B:
1: [ -26  189  -67   88   28  152  -44   19   98  -34 -154   25  122 -127
   25  -74   -9  109   27  -75   39  -24  169]
2: [ -59  178   21   99  406  342   63   15  194  221 -191  -98  281 -281
   99   97   -4  506  -19 -287  114  129   29]
3: [ 129  497  141  -16 -190   45  -59  -66 -271    0 -360 -259  188  459
 -155  265   89   81  396 -159  120 -481    6]
4: [   6  -16   76  -22  -51   12 -149  -45   80   32 -115  -62   37   93
  -54  198  -37  -10  -26   -6   66  -24   76]
5: [ 195   82 -120  122  -70  -24 -137  -80   28 -161  135   53 -246  -39
   68 -359  -41 -226   62  127 -155  -60   32]
6: [   6  292 -149  114   34  118  -33  -86   98  -75 -174   83   18 -202
   21 -240  -14   53   66  -52  -65    4  100]
7: [ -46  115  -73  -77 -441 -151 -271 -168   19 -226 -182  240 -242   72
  -77  -19  -80 -455  -49  167   24   29   72]
8: [ 243  227   33   19 -294 -112 -174  -95 -196 -167  -22 -111 -167  377
  -73  -66   19 -285  257  105  -50 -359    4]
9: [ 121  226  -26   70 -112    5  -90  -59  -47  -91 -115  -66    7  134
  -47  -83   15  -69  169   10  -47 -219   98]
10: [ 176  -25  180  -25 -192    3 -192   76 -129  -30   70 -212  -18  402
  -13  231  -12 -139  102   33  156 -269   34]
11: [ -82  156 -190  214  390  246   84   -2  324   84 -176   43  258 -503
   58 -270  -17  403  -64 -142 -131  157  250]
12: [ 147  -26  -49  201  337  245   11  105  162   70  178 -125   87 -219
  160 -235  -25  262  -12  -80  -48   17  103]
13: [ 113  -49  -75  158   48  -66  -77  -14  164  -49  -25  -96   82  -15
 -107 -165    4   -4   38  107 -234 -142  298]
14: [ -60  210    1   10 -104   64  -85  -35   52  -23 -282   -5  150   28
  -78  123    0   42   53  -68   79  -87  158]
15: [ 108  383  180  -37 -127   84  -80  -50 -214   57 -284 -251  156  406
  -93  338   64  110  310 -178  182 -364  -52]
16: [-136   48  -28   47  -14   97  -66   49  189   11 -262   20  256 -111
  -71  123  -23  121  -83  -54   72   21  303]
17: [  54  100   -5  -30 -140   60 -192 -104    2  -80    8  117 -248  -11
  104  -44  -82 -199  -45   15  112   93 -125]
18: [ 171  176  -22   88 -126  -31 -107  -37  -53 -107  -45 -102  -25  173
  -57 -118   19 -112  183   57  -88 -269  119]
19: [ 198  313 -105  146  153  141  -31 -137   -6  -27   14  -26 -138 -126
  112 -336   -7   74  170  -72 -115  -57 -103]
20: [ 147 -108   43   59  102   65 -134  -31   86   41  143  -95 -108   10
   71  -25  -51    0  -32   21  -16   10  -21]
21: [  51 -292   69  156  451  185   -2  114  302  231   87 -243  265 -172
   36  102  -24  412 -138  -86  -53   73  210]
22: [-137   87  125  -40   85  211  -61   39  117  169 -294  -82  279  -11
  -17  406  -25  288  -60 -210  256   56   82]
23: [-155  201 -151  113  115  164    2   -6  240   -4 -292  112  242 -334
  -15  -97  -20  208  -55 -104  -18  104  271]
24: [ 249   10  -25  136    5  -84 -102  -67    9  -69   90 -162  -76  143
  -61 -195   11  -84  150  121 -223 -241  122]
25: [ 109 -137    5   57  -73  -90 -174  -36  101  -51   51  -56  -71   98
  -59  -10  -39 -153  -33  140  -95  -72  154]
26: [-202   -1  -64   66   97  161  -43   66  289   47 -250   79  284 -285
  -25   88  -48  206 -168  -79   74  151  316]
27: [  40  325 -139   75  -62   76  -83 -132   25 -115 -146  115  -96 -128
   31 -235  -21  -69   85  -17  -41  -11   14]
28: [  54 -108   14   87  182  111  -79    9  182   86   36  -82   49 -102
   46   15  -43  133  -82  -25  -15   60  102]
29: [ 344   -7  -94  192   21  -82 -108  -69    1 -138  259 -125 -222   80
   20 -428    0 -183  150  184 -305 -228   80]
30: [  38  573 -143  172  191  188  109 -122   22   22 -356  -67  225 -173
  -43 -224   63  334  289 -209 -120 -178   95]
31: [ -68 -222  127  -26   41  101 -150   87  172  106  -44  -75  138   21
    1  325  -67   82 -183  -39  180   90  148]
32: [  45   97   20   10 -205  -25 -148   -7   -8  -94 -131  -39   33  170
  -88   72   -7 -127   59   50   30 -175  168]
33: [-214  159 -130   65  -44   92  -44   30  236  -51 -366  127  297 -237
  -99   11  -17  112  -86  -40   28   53  390]
34: [ 218   71   67  111  132  115  -59   27  -31   48   81 -232   33  131
   43  -30   13  121  141  -51  -16 -197   14]
35: [ 104 -181  107  109  157   13  -63   89  140  117  -11 -289  261  152
 -116  180   21  194   21    5  -75 -199  281]
36: [ 242   65  121  -32 -178   -4 -222  -74 -167  -69  140 -117 -277  323
   75   58  -37 -242  123   46   96 -163 -189]
37: [ 154  -84   39   96  131   44  -95   -7   91   50   79 -154   -2   40
   15  -18  -20   65   17   15  -68  -68   74]
38: [ 137   12  -32  137  250  149  -54  -48  132   66   94  -77  -50 -158
  111 -168  -35  143   -1  -49  -70   62  -14]
39: [ 100   82  -56  147  159   88  -23  -15  117   16  -29 -100   95  -87
   -4 -141    3  144   61  -22 -115  -93  160]
40: [ 162 -700  143  155  437   18 -104  141  374  241  340 -323  135  -35
    0  152  -63  243 -257  101 -162   75  268]
41: [ 128  393 -170  146   -4   97  -33 -100  -15 -135  -77   55  -91 -120
   67 -395    4  -29  179  -20 -114 -115   23]
42: [  48  -33   75  -17  -72   45 -169  -22   45    8  -10  -39  -50   86
   22  134  -57  -60  -41    1  104   -3   21]
43: [ 232 -184   97  153  258   31  -51   47  106  127  147 -327  113  130
  -32   33   16  190   64   15 -145 -192  151]
44: [  31   75 -105   91 -101   34 -115    3  105 -136  -37   77  -23  -94
   14 -193  -41 -116  -16   70  -48  -25  190]
45: [ 196  -37   82   73  -53  -83 -123    4  -16  -10    7 -236   43  290
 -117   74   20  -41  137   80  -96 -296  165]
46: [ -76  142   47  -40 -159  127 -134   33   25  -31 -192   45   79   36
   11  179  -36  -24  -28  -74  223   -9   81]
47: [-113 -181   28   32  -84    3 -127  124  218    3 -173  -40  276   19
 -131  227  -30   30 -143   57   56  -34  422]
48: [   5  154  -27  126  150  221    8   94  107   35 -108  -89  248 -123
   37  -39   -3  257   46 -124   47  -72  206]
49: [ 233  248  -73  102  -78  -28 -108 -139  -78 -125   21  -46 -206   98
    5 -274    2 -161  205   62 -146 -200  -32]
50: [ -55  317  -52   46   -6  117  -31  -62   60   -4 -308    9  160  -80
  -52   15   11  130   95 -118   38  -60  126]
51: [ 343   75   19  184  153   83  -42   35  -74   -8  219 -277  -25  163
   62 -223   31   74  219    5 -136 -310   40]
52: [ 203  -81  -15  142  207   47  -84  -38  117   35  168 -138  -88  -43
   58 -173  -29   60   21   34 -155  -33   33]
53: [ 172   96  -11  122  216  215  -48   -5   45   35  147  -80  -79 -124
  177 -194  -33  131   45  -83    7   16  -73]
54: [ -12 -255   40   96  280  164  -64   88  283  148   61  -96  150 -184
   62   97  -59  238 -185  -47   25  148  174]
55: [ 247  173  -31  220  341   89   52  -69   53  103  -20 -281  123  -12
  -26 -196   57  303  239  -84 -237 -237   81]
56: [  18 -389  -77  176  157   -7  -91  133  364   -2  118  -50  156 -191
  -49 -121  -52   60 -203  160 -196   47  458]
57: [  38  430  -69   52  138  244  -26 -155    3   28 -159   71  -80 -208
  143 -144  -29  157  105 -206   82   88 -196]
58: [ 115 -385  192  -15   37   26 -218   74  111   92  219 -159  -68  166
   53  261  -81  -52 -166   59  123   51   23]
59: [ 129  166   30  -24 -327  -74 -212  -78 -130 -161  -60   -6 -167  280
  -45   16  -16 -309  123   91   46 -203   11]
60: [ -52  -59  116  -72 -243  -34 -205   33   38  -27 -172  -46   91  228
 -110  336  -35 -125  -54   38  158  -87  188]
61: [ 120  191  -60   29 -105   17 -151 -149  -21 -106  -21   72 -229    0
   60 -167  -42 -173   68   26  -19   -5  -90]
62: [  89  139  -38   71 -130  -57 -115  -45   12  -97 -134  -57   38  128
 -111  -56   14  -91  122   67  -90 -209  189]
63: [  20 -169   89   47  215  174  -93   56  180  147   56 -104   87  -79
   79  159  -58  195 -135  -75  102  119   43]
64: [ 289  -86  109   65   77   29 -146  -39  -37   34  238 -206 -183  205
   82  -14  -25  -53   76   32  -19 -131 -118]
65: [ 216  714  -15  107   12   97   38 -203 -246   -8 -331 -201   70  205
  -83 -124  105  169  498 -194  -86 -429 -109]
66: [ 110 -352  -21   33 -134  -99 -265   -2  168 -127  268   82 -278   -9
   60 -127 -114 -346 -213  248  -61  119  112]
67: [  65  246  -71   85    8  184  -64    2    8  -70  -29   32  -20  -95
  116 -175  -26   22   74  -75   70  -32   21]
68: [ -84  221 -115  138  115  157   33   31  181   -2 -286    3  309 -216
  -57  -77   17  248   26 -102  -33  -45  321]
69: [ -50  728 -145   21 -222   89  -32 -204 -119 -158 -487  144   29  -39
  -55 -137   37  -30  272 -143   47 -155    5]
70: [   8  102  136  -42  -40  225 -125   91  -41   41  -40  -74   65  110
  114  245  -37   74   -8 -140  318  -22  -39]
71: [-166  146  -39   59  -45  124  -25  111  164   -8 -354  -14  394  -77
 -112  145    8  178  -18  -82   89  -84  404]
72: [ 223  356 -102  145  -22   -5  -42 -139  -75 -115  -73  -74  -79   70
  -36 -311   40  -46  280   11 -195 -268   36]

[-187  -46   84  163  211   97  343   90  233   14  -12  -64  180  247
  117 -154  179  -67   47 -237 -231  -82 -210   39  152  169] | 62
[  50 -112  245  277  106  105  288  138  230   15   -2  -69  -62  321
  -52 -574  164  -92 -191 -202 -189  133 -303  259  228  407] | 45
[ 208  -24   54 -371  -60 -337 -432  -75  -26  130  151 -444  108   76
 -458 -273   46  -30   93 -149  156 -451  468 -374  196   71] | 31
[ 509  -52  416 -456 -280   67 -371   11  -53  -79  -30  -22 -171  346
 -150 -230  -60  399 -360 -100  213  -51  397   65  463  242] | 21
[  82   -9  100 -246   17   18  -25  -35   95  -82  -59 -143  197  411
   69   69  116  252    7 -269  -99 -321  139 -124  241   50] | 48
[ 169   -1   46 -266  -96  -50 -107 -141   -3  -32   -9   46    6   72
 -169   -9  -23    3 -117   -8   96  -77  312 -110  286   72] | 28
[-177   45  -85  -68   21  195  338 -168   68  -33  -94  481  100 -178
   94  398 -119 -249  -59  276   35  266  248  -87  276  -89] | 19
[ 263 -140  430   73  -56   14  -72  224  223   88  -19 -431   51  713
 -191 -622  109  182 -138 -186 -100 -112   76   -7  359  411] | 35
[ 242  -13   64 -381 -169 -225 -364 -130  -47   96   63 -205   62   57
 -429  -90  -86  -68   -2  100  228 -208  628 -377  304   18] | 63
[-451   68 -181 -127  322  122  415  -81  120  -80    5  203  319 -181
  404  495  180  -55  228 -292 -180 -256 -148  -50   30 -173] | 69
[ 216  -52   19 -162  -97 -308 -280 -129  -33  154  161 -206 -100 -167
 -610 -466  -43 -362  -63   97  214  -56  398 -220  219  168] | 58
[-307  -10  -84  238  183  193  555  -50  194   24  -51  344  110 -128
  115   90   24 -392  -16  136 -141  286 -111   55  172   64] | 49
[ 237  -13  106 -511  -89 -311 -509  -60  -51  107  143 -484  147  138
 -372 -161   64  136  110 -224  181 -569  534 -398  212   24] | 22
[ -35   40  -48 -373  155  -58  -29  -82   85 -188  -44 -239  354  427
  257  282  282  435  173 -612 -215 -683  -13 -162   93  -69] | 33
[  -6  -99   20  205  146 -186  107   35  157  124  138 -254  -27   11
 -363 -641  167 -376   -9 -171  -89  -48 -157   18  101  315] | 10
[ -21   25  175 -200   69  398  345  -15   93 -282 -162  450   23  229
  537  334  110  408 -240 -312 -150   37 -194  341  285   74] | 30
[-179   50 -164 -194  116  -12  156 -169   53  -38   -8  142  208 -116
   57  324   43 -129  118  -57  -28 -163  169 -188  140 -120] | 67
[-288  -71    5  362  329  190  610   50  194  -43   71  316 -123 -277
  149 -339  207 -374 -142 -236 -221  270 -614  472   54  285] | 8
[-172  -47   -5   69  220  -69  197   32  178   54   74 -199  196  116
  -26 -196  202 -148  126 -279 -176 -231 -132  -66   82  129] | 32
[-315  -27  126  207  203  344  583   91  245   18  -78  332  150   40
  318  119   48 -157  -42   32 -172  266 -166  149  229   89] | 72
[   4  -80  215  262   36  268  424   64  208  -31  -95  279  -99  203
   52 -292   19 -143 -279   62 -120  415 -166  280  324  317] | 51
[  35   44  -24 -293  -62  116   86 -201  -66  -92  -18  471 -109 -321
    3  233 -102 -118 -206  119  161  179  244   59  281  -26] | 53
[  -6    1  167 -299   79  110   38   43  125 -114  -79 -143  289  490
  306  229  172  450   54 -415 -154 -436   68  -88  230    9] | 68
[-234   71 -187 -229  180  171  357 -211  -15 -213  -18  560   14 -425
  337  452   88  -59  -78 -201  -48   12 -152  202   99 -105] | 27
[ -91   23 -150 -283  145 -276 -119 -126   11   53  133 -273  230  -98
 -172   22  157 -111  222 -272    2 -490  182 -302   51  -66] | 46
[-169  -28 -100   89  141  -66  236 -108   15  120  177  278 -169 -664
 -274 -278  -12 -633  -70  126  114  269  -26  110  106  128] | 36
[ 159  -38  184 -286  128  -55 -127   63   48 -150   82 -279   10  307
   82 -315  320  393  -81 -720 -130 -505 -238  192  125  238] | 47
[  86   15  -97 -380   44 -256 -236 -178 -109  -11  189  -53  -56 -361
 -289 -147   87 -147   -6 -235  155 -298  170  -70   97   33] | 70
[-406   58 -443  -17  350 -166  326 -258   48  -44  113  147  194 -495
    3  205  200 -454  241 -244 -144 -245 -208  -92 -104 -122] | 7
